What each symbol does to the points:
at | bu ke si
z861 | z538 z443 z706
z970 | z789 z12 z793
z137 | z142 z521 z617
z521 | z188 z110 z715
z208 | z305 z43 z420
z617 | z110 z715 z378
z332 | z958 z826 z704
z492 | z15 z445 z957
z107 | z830 z553 z618
z498 | z486 z929 z855
z97 | z484 z348 z925
z636 | z339 z37 z97
z826 | z269 z320 z728
z410 | z230 z354 z989
z770 | z704 z723 z275
z578 | z208 z178 z377
z206 | z861 z544 z883
z784 | z309 z781 z538
z230 | z925 z95 z515
z116 | z781 z538 z443
z339 | z73 z492 z484
z627 | z846 z408 z208
z468 | z377 z856 z463
z12 | z472 z285 z206
z993 | z575 z789 z12
z377 | z420 z939 z197
z463 | z197 z511 z909
z572 | z636 z36 z207
z335 | z511 z909 z686
z484 | z445 z957 z253
z958 | z793 z269 z320
z338 | z238 z566 z15
z16 | z178 z377 z856
z486 | z978 z627 z274
z723 | z728 z858 z978
z479 | z578 z16 z468
z159 | z179 z895 z784
z553 | z674 z332 z96
z909 | z772 z154 z137
z95 | z221 z921 z44
z566 | z183 z372 z956
z618 | z332 z96 z770
z956 | z287 z606 z90
z978 | z347 z846 z408
z939 | z498 z458 z603
z443 | z711 z993 z970
z37 | z492 z484 z348
z188 | z856 z463 z335
z242 | z715 z378 z338
z179 | z722 z592 z309
z929 | z627 z274 z578
z255 | z36 z207 z311
z722 | z207 z311 z410
z515 | z921 z44 z179
z186 | z883 z830 z553
z372 | z441 z287 z606
z36 | z37 z97 z513
z472 | z784 z116 z861
z781 | z27 z331 z711
z309 | z410 z27 z331
z881 | z338 z73 z492
z989 | z515 z119 z159
z154 | z788 z142 z521
z347 | z553 z618 z461
z991 | z909 z686 z183
z119 | z44 z179 z895
z575 | z159 z337 z472
z15 | z372 z956 z665
z513 | z348 z925 z95
z458 | z929 z855 z479
z863 | z970 z938 z958
z686 | z154 z137 z441
z44 | z255 z722 z592
z90 | z314 z881 z339
z96 | z826 z704 z723
z378 | z991 z238 z566
z728 | z186 z107 z347
z461 | z96 z770 z407
z178 | z43 z420 z939
z674 | z938 z958 z826
z846 | z618 z461 z305
z592 | z311 z410 z27
z921 | z572 z255 z722
z27 | z354 z989 z400
z314 | z378 z338 z73
z232 | z645 z636 z36
z311 | z513 z230 z354
z207 | z97 z513 z230
z221 | z232 z572 z255
z305 | z770 z407 z676
z793 | z285 z206 z980
z274 | z408 z208 z178
z980 | z544 z883 z830
z603 | z855 z479 z788
z855 | z274 z578 z16
z606 | z242 z314 z881
z183 | z137 z441 z287
z445 | z956 z665 z891
z253 | z891 z232 z572
z891 | z90 z645 z636
z337 | z895 z784 z116
z408 | z461 z305 z43
z830 | z863 z674 z332
z538 | z331 z711 z993
z275 | z858 z978 z627
z110 | z463 z335 z991
z788 | z16 z468 z188
z938 | z12 z793 z269
z287 | z617 z242 z314
z895 | z592 z309 z781
z320 | z980 z186 z107
z676 | z275 z486 z929
z407 | z723 z275 z486
z441 | z521 z617 z242
z354 | z95 z515 z119
z238 | z686 z183 z372
z706 | z993 z970 z938
z711 | z400 z575 z789
z331 | z989 z400 z575
z856 | z939 z197 z511
z789 | z337 z472 z285
z269 | z206 z980 z186
z544 | z443 z706 z863
z420 | z676 z498 z458
z400 | z119 z159 z337
z73 | z566 z15 z445
z715 | z335 z991 z238
z858 | z107 z347 z846
z957 | z665 z891 z232
z772 | z479 z788 z142
z645 | z881 z339 z37
z511 | z603 z772 z154
z43 | z407 z676 z498
z704 | z320 z728 z858
z142 | z468 z188 z110
z197 | z458 z603 z772
z665 | z606 z90 z645
z883 | z706 z863 z674
z348 | z957 z253 z221
z925 | z253 z221 z921
z285 | z116 z861 z544

In the rows, 64 stands for zero.

The rows follow the links: the fewer symbols apart two points are, the more alike their rows tend to be.

Rows of some points; one shown again gets a slightly different row:
z36: 60	55	60	65	82	68	61	95	73	60	92	52	60	37	73	53	65	81	78	50	34	72	77	54	31	64	29	40	104	75	81	93	65	67	69	61	71	45	83	88	52	68	60	56	46	51	92	63	87	94	56	40	67	70	73	45
z15: 63	65	52	43	72	94	61	77	64	56	59	84	81	80	66	56	53	67	70	59	65	93	84	41	87	56	51	39	89	70	50	50	37	65	43	61	53	51	55	109	82	41	42	36	54	62	67	39	72	83	39	35	80	60	66	46
z925: 56	57	57	65	75	67	61	93	70	59	90	59	54	40	74	62	66	77	95	49	44	75	76	67	28	63	27	41	96	76	89	92	64	72	72	59	70	47	89	92	50	72	62	54	46	50	86	58	87	93	57	43	73	76	71	45
z989: 48	76	52	75	44	40	63	86	61	59	55	83	51	66	65	61	69	66	105	82	38	55	74	69	54	82	39	60	73	48	51	72	68	63	73	66	57	70	78	77	101	55	81	37	49	57	84	49	83	77	106	60	103	64	71	31
z492: 65	63	53	49	78	79	60	88	71	58	67	71	85	66	67	43	55	74	53	64	39	78	86	25	76	67	46	40	104	67	42	60	48	59	48	64	59	48	58	95	88	41	48	39	51	60	84	51	77	88	54	37	79	52	72	39
z606: 62	65	52	43	73	98	61	74	64	54	61	84	80	81	67	61	53	67	75	55	73	98	83	46	85	51	55	37	85	73	57	50	34	67	44	62	53	51	55	111	74	44	40	39	57	62	62	37	71	82	32	36	78	66	65	49
z881: 64	65	52	45	74	88	61	81	66	55	59	81	84	78	67	51	53	69	64	61	55	89	86	33	84	60	50	40	94	67	44	52	39	62	44	63	54	49	55	106	87	40	43	35	53	61	74	42	73	86	46	36	81	56	68	42
z704: 69	70	73	77	50	37	68	44	62	72	45	59	64	71	55	61	69	54	35	87	63	32	48	67	77	79	92	93	38	46	42	52	84	57	70	71	65	83	53	20	81	65	80	79	78	74	58	84	48	38	97	94	58	50	61	78
z939: 72	69	66	49	63	88	65	36	58	65	42	79	81	94	59	72	58	51	43	67	100	77	60	60	108	53	98	73	39	64	48	30	46	62	46	65	56	71	38	64	68	53	51	69	81	76	35	58	42	45	41	70	54	57	55	83
z484: 65	58	57	55	82	71	61	94	75	59	80	55	79	50	69	40	59	80	48	60	26	70	82	28	55	69	36	39	113	69	53	76	59	60	57	64	67	44	68	87	74	52	53	46	48	57	95	63	83	92	56	38	72	54	73	41
z331: 55	71	59	82	50	27	65	86	66	64	62	63	52	54	65	53	72	70	79	84	24	37	68	61	45	89	44	69	77	47	48	80	83	58	77	69	65	70	78	52	95	60	86	50	51	59	93	68	79	73	115	69	90	58	73	38
z410: 47	75	52	71	46	51	62	85	58	57	58	87	46	68	66	68	68	65	120	71	50	68	75	78	50	75	35	52	71	54	64	76	61	68	71	64	57	67	82	90	90	56	76	36	47	54	77	39	83	81	92	54	103	72	70	32
z95: 49	65	55	68	62	66	62	89	63	57	77	75	46	52	72	71	67	72	120	54	54	79	77	81	34	63	28	45	81	70	89	88	61	74	73	59	62	56	89	97	59	70	68	47	45	50	78	46	87	87	67	47	86	82	70	41
z338: 62	64	54	42	75	103	61	70	62	56	62	83	79	81	69	65	54	65	76	50	79	102	82	52	83	47	55	39	81	77	65	52	33	69	45	59	55	51	58	112	65	49	40	46	59	61	58	37	69	80	26	37	71	69	63	55
z339: 66	61	54	50	79	76	62	90	72	59	68	67	84	63	68	40	55	75	50	65	35	76	86	25	71	66	44	40	107	68	41	63	50	58	48	64	60	47	60	94	86	44	49	39	50	60	88	54	79	89	54	37	77	51	72	40
z861: 56	64	70	88	53	32	66	69	64	68	76	51	34	41	66	74	78	66	91	67	52	40	52	95	26	75	55	77	53	60	87	94	91	68	90	66	74	73	88	39	50	87	89	78	61	59	72	78	73	60	97	83	65	77	66	65
z337: 57	66	64	85	54	24	64	83	68	66	68	56	49	46	64	53	74	71	71	81	25	33	63	64	36	88	46	72	75	49	57	86	89	58	81	69	69	69	80	44	84	68	87	60	53	59	92	74	77	71	113	73	82	59	72	45
z826: 60	77	68	77	37	37	68	44	55	69	37	74	55	80	56	70	71	52	66	88	71	38	50	79	78	80	86	92	28	44	45	49	78	59	72	70	60	88	57	31	88	63	84	68	75	73	53	69	51	40	104	93	74	57	61	69
z27: 49	75	54	74	44	38	63	86	61	60	54	81	49	65	64	59	70	67	101	83	36	52	73	66	54	84	40	61	73	48	49	73	71	62	73	67	57	70	77	73	102	55	81	38	48	57	85	51	80	77	108	61	103	62	72	30
z43: 72	63	76	62	65	79	66	33	59	70	61	59	62	72	63	83	64	54	54	53	106	69	49	87	74	49	94	79	29	72	82	53	63	69	64	62	67	73	54	47	33	78	60	92	84	72	32	73	44	40	40	81	37	72	53	100
z513: 56	59	56	65	74	67	62	92	68	59	88	61	51	41	74	64	66	77	101	49	46	76	76	70	29	61	26	41	93	74	91	94	63	72	72	60	68	49	89	94	49	72	64	53	45	50	84	55	87	92	59	43	75	79	69	45
z377: 74	68	67	48	63	87	66	37	58	64	42	76	84	94	59	69	56	52	38	68	96	76	61	56	108	53	96	72	42	64	45	28	47	61	46	64	54	69	36	63	71	52	49	68	81	76	36	58	42	44	42	69	55	56	58	82
z274: 71	64	74	59	62	82	66	32	58	69	56	67	65	78	61	85	64	52	57	56	111	74	50	85	82	47	95	78	26	72	79	47	57	69	61	61	64	72	51	53	38	74	59	87	83	73	29	68	43	40	39	80	41	73	52	97

Each walk starts at a row. The symbols on each line, taken left to right, move it on to the next point.
Answer with the point's row; about right is enough.
new walk
64	76	70	77	42	36	68	46	58	70	40	70	60	78	55	67	70	52	53	90	67	35	51	73	80	80	88	92	32	44	42	49	81	57	70	70	60	87	55	25	87	63	82	72	75	73	55	74	49	39	102	94	70	55	61	72
ke si ke si ke bu si bu
59	79	67	78	36	38	67	45	55	68	37	78	52	81	56	75	70	49	72	89	73	41	52	84	78	79	84	90	26	43	48	51	76	61	73	68	58	89	59	33	89	62	85	67	73	72	51	66	51	40	104	92	76	60	61	68
si ke bu ke bu si bu si bu bu
58	63	68	88	55	28	66	75	67	69	78	47	40	38	65	66	76	69	81	70	39	34	55	83	26	80	51	74	63	57	80	94	93	65	88	66	75	72	86	37	58	83	91	74	59	59	82	81	75	65	102	79	67	70	68	59
new walk
71	68	67	51	59	86	65	34	56	66	44	78	77	93	59	77	59	50	51	63	106	79	58	70	103	51	96	74	32	67	56	32	48	64	50	65	56	73	42	63	63	57	51	72	81	75	31	56	42	42	40	72	53	63	54	85
bu ke si bu si ke ke
72	63	75	61	63	79	67	32	58	69	59	63	64	75	62	84	64	53	56	56	108	72	49	86	79	49	96	79	28	71	82	51	60	69	64	62	66	72	53	49	36	76	60	89	84	73	30	70	43	39	40	81	39	73	53	99
bu bu si si si bu bu si bu ke
73	66	77	77	57	41	68	42	64	73	55	49	66	65	56	59	69	58	26	81	63	31	46	64	72	75	93	92	41	53	49	56	86	56	71	71	68	79	52	14	67	70	77	86	79	75	58	90	48	40	87	93	47	52	61	84
new walk
46	69	52	69	53	61	61	88	60	57	68	83	43	59	70	73	68	70	125	61	55	76	76	83	41	66	30	47	76	63	80	82	59	71	73	62	59	62	88	96	72	65	71	42	47	52	77	41	85	85	77	50	94	79	69	37
si ke ke bu ke si ke si ke si
47	75	50	72	45	48	61	87	59	57	56	88	46	67	67	67	68	67	119	75	47	65	76	75	52	76	37	55	72	53	60	74	62	67	71	64	55	69	82	87	93	55	77	38	48	54	80	41	83	80	96	55	104	70	70	31
si ke ke bu ke si ke si ke si
51	75	55	77	47	35	63	86	62	60	55	79	50	63	63	57	70	66	94	84	33	48	73	64	53	86	39	62	74	47	48	74	73	60	73	68	58	70	77	69	103	55	83	39	49	58	87	54	79	75	111	62	101	61	72	30
new walk
58	55	59	66	77	68	62	95	72	59	91	55	56	40	73	59	66	78	89	49	41	75	76	63	29	62	28	41	100	76	88	94	64	71	70	60	71	47	87	91	49	71	63	55	46	50	89	60	87	93	56	42	70	75	71	46
bu bu si bu ke ke
65	64	53	47	75	83	61	84	69	56	62	76	84	73	68	45	53	72	57	64	47	83	85	28	81	63	48	39	100	67	41	55	43	60	45	64	56	48	56	101	88	39	45	35	52	61	80	46	76	87	50	35	82	53	71	40
si bu si si si ke
66	55	57	58	84	69	61	95	76	59	86	51	75	44	70	41	60	81	53	56	26	70	81	34	47	67	35	40	111	71	61	81	62	62	59	63	69	43	72	85	67	58	55	50	48	55	95	65	84	95	57	39	68	56	73	43
new walk
56	70	60	82	51	25	65	85	68	65	65	61	52	51	64	53	73	71	75	83	24	35	66	63	42	89	44	69	76	47	50	82	86	58	79	69	66	70	79	49	92	63	86	54	53	59	92	69	77	72	115	70	88	55	73	39
si ke ke bu ke ke bu
47	72	50	70	47	54	62	86	58	57	59	87	44	66	67	70	68	67	124	69	53	71	75	78	49	72	34	51	71	58	69	77	60	68	72	64	56	67	84	92	86	58	76	37	47	54	77	40	84	81	87	52	101	75	69	32
si ke bu bu si si
47	72	51	70	50	56	62	87	59	56	63	86	45	64	68	71	68	67	124	67	55	73	76	82	46	69	33	51	73	60	73	78	59	70	71	63	57	65	86	94	81	61	74	39	47	53	77	40	84	84	84	51	99	76	69	33
new walk
63	64	54	42	73	100	61	72	63	55	61	84	78	80	69	64	54	65	75	53	76	101	83	49	84	49	54	39	81	73	60	50	34	68	44	60	54	52	56	113	70	47	40	43	58	60	59	37	70	81	29	37	75	66	64	51
si bu si ke ke ke ke si
63	65	53	44	71	96	60	75	64	55	59	85	82	80	67	59	53	66	72	57	69	97	85	43	86	54	53	39	86	72	54	49	34	66	45	61	53	51	56	111	78	43	42	37	55	61	64	38	71	81	36	36	79	61	67	46
ke si si ke bu si si si si ke
65	55	59	60	85	69	61	96	77	60	87	51	72	42	70	43	61	81	56	55	28	69	79	36	42	67	33	40	112	72	66	84	63	63	61	63	69	43	76	85	63	60	56	52	47	55	94	66	85	94	56	39	68	59	75	43
new walk
69	66	71	57	60	84	66	31	56	68	51	73	68	84	60	84	61	51	58	57	111	78	52	83	90	48	95	78	28	70	72	42	53	69	58	62	60	72	49	58	45	69	56	81	83	74	28	63	42	40	38	77	46	71	53	94
ke bu ke bu bu si bu
67	72	70	77	47	37	68	46	61	72	45	63	63	73	56	63	70	54	42	88	64	33	49	67	78	80	90	93	36	46	40	52	82	56	70	70	64	83	53	21	84	63	80	75	76	75	57	80	48	38	99	93	62	52	62	75
ke si bu ke ke ke
58	78	66	78	35	38	68	46	54	68	38	79	50	82	56	76	72	50	78	87	76	42	51	87	76	77	84	90	26	44	51	51	75	62	74	70	58	89	62	35	87	66	85	67	73	71	49	65	53	40	104	92	78	63	61	67
